Below are the code and all the weights of a small trained network. Each question names an input and a class and asks about switching units off, where a switched-off unit gives its printed mean instead of its output.

import numpy as np


def w(rows, s, z=0):
    codes = np.array(rows[::2]) - 128.0
    scale = np.full(codes.shape[1], s)
    scale[-1] = z or s
    return codes * scale


def f(y):
    return y / 2 * (1 + np.tanh(0.7978845608 * (y + 0.044715 * y**3)))


def log_softmax(a):
    a = a - a.max(-1, keepdims=True)
    return a - np.log(np.exp(a).sum(-1, keepdims=True))


def net(x, mask):
    res = np.array(x, float).reshape(1, 3) / 4 @ E
    y = f(res @ A[0][:, :-1].T + A[0][:, -1])
    res = res + np.where(mask, y, B[0][:, -1]) @ B[0][:, :-1]
    return log_softmax(res[-1] @ U[:, :-1].T + U[:, -1])


A, B = {}, {}
E = w([
[127,128,127,128,127,129,129,131,126,128],'x0',
[127,220,127,128,153,138,118,166,238,132],'x1',
[163,129,68,253,117,150,106,114,122,181],'x2',
],0.011)
A[0] = w([
[125,129,139,113,126,129,135,143,131,118,171],'neuron 0',
[124,78,158,60,113,113,142,111,78,88,194],'neuron 1',
[136,61,134,122,118,128,122,90,57,130,253],'neuron 2',
[126,61,134,141,129,115,126,83,72,135,226],'neuron 3',
[110,165,147,89,150,113,136,149,180,109,153],'neuron 4',
[144,96,92,195,103,147,118,106,82,167,132],'neuron 5',
[120,162,153,70,131,134,132,158,154,100,158],'neuron 6',
[133,214,126,118,172,150,92,151,223,154,175],'neuron 7',
[132,87,106,188,110,143,118,109,81,169,132],'neuron 8',
[126,67,173,38,117,98,137,97,69,76,194],'neuron 9',
[105,192,168,35,159,123,133,172,196,89,163],'neuron 10',
[141,69,80,226,97,149,107,50,57,193,140],'neuron 11',
[134,116,137,110,133,132,116,127,118,125,185],'neuron 12',
[160,214,62,254,136,161,100,140,207,202,82],'neuron 13',
],0.0099,0.0049)
B[0] = w([
[123,130,131,115,143,119,137,137,122,111,146],'neuron 0',
[74,111,142,66,156,131,154,109,111,155,210],'neuron 1',
[93,87,97,81,71,100,170,75,96,112,208],'neuron 2',
[113,94,97,91,67,105,161,81,106,108,196],'neuron 3',
[154,148,132,138,165,121,124,156,133,91,188],'neuron 4',
[170,136,112,170,71,117,115,124,144,118,188],'neuron 5',
[145,147,134,122,166,110,136,158,126,79,188],'neuron 6',
[153,161,158,162,192,151,100,169,149,122,229],'neuron 7',
[167,136,107,156,72,119,116,121,142,113,181],'neuron 8',
[58,107,144,48,170,145,164,114,98,170,232],'neuron 9',
[167,164,129,129,182,98,137,176,128,45,241],'neuron 10',
[193,133,92,175,39,104,117,114,145,96,228],'neuron 11',
[116,123,129,104,129,117,147,125,115,112,146],'neuron 12',
[82,105,152,209,133,183,83,120,131,252,248],'neuron 13',
],0.021,0.013)
U = w([
[2,103,133,66,139,127,167,108,95,145,247],'0',
[214,177,142,126,167,100,127,176,146,38,161],'1',
[202,117,84,142,77,96,130,104,129,100,88],'2',
[87,133,152,161,146,184,84,139,151,196,41],'3',
],0.0076,0.0013)

Each question gives the input, the list of numbers given to net, and the class t.
The units are the neurons (one row each of A and B). Each row of codes is followed by its name. A weight is (code - 128) times the scale printed after its matrix; where a second scale follows, it is the last column's (A, B and U).
mask holds one flag per neuron, in row order. A switched-off neuron (its flag False) gives its mean, the last column of its row in B, instead of its output. The means were averaged over made-up inputs and are rounded, as every weight is.
A unit's drop is (log p(t) with every unit on - log p(t) with that unit switched off) / (log p(t) with every unit on - log p(t) with every unit switched off).
The circuit of an input: a set's keep is (log p(t) with only the set's units on - log p(t) with every unit switched off) / (log p(t) with every unit on - log p(t) with every unit switched off). Starting from the 12 units with the biggest drops (on a tie, the unit counted first), units are removed one at a time, each time the one whose removal leaves the highest keep (on an exact tie, the one counted first), for as long as the keep stays at least 0.8.
circuit, biggest first: the units of the circuit, biggest drop first
top k neurons: the k neurons with the biggest drops, biggest first
drop of u: that unit's drop, to one decimal
input [-2,-1,1], class 2: top 2 neurons : [neuron 9; neuron 13]
input [6,1,1], class 3: top 2 neurons : [neuron 10; neuron 11]
input [7,1,-1], class 1: circuit, biggest first : [neuron 13]
input [-4,2,1], class 3: top 2 neurons : [neuron 10; neuron 11]
input [-2,-8,1], class 2: top 2 neurons : [neuron 11; neuron 8]
input [-1,1,-7], class 1: top 3 neurons : [neuron 10; neuron 13; neuron 6]
input [7,1,8], class 3: top 2 neurons : [neuron 13; neuron 10]
input [-4,1,-1], class 1: top 2 neurons : [neuron 13; neuron 9]
input [-8,3,6], class 3: drop of neuron 13 : 0.8
input [-6,7,5], class 3: drop of neuron 9 : 0.0
input [-1,1,-3], class 1: drop of neuron 2 : 0.1
input [-1,8,2], class 3: drop of neuron 13 : 6.8
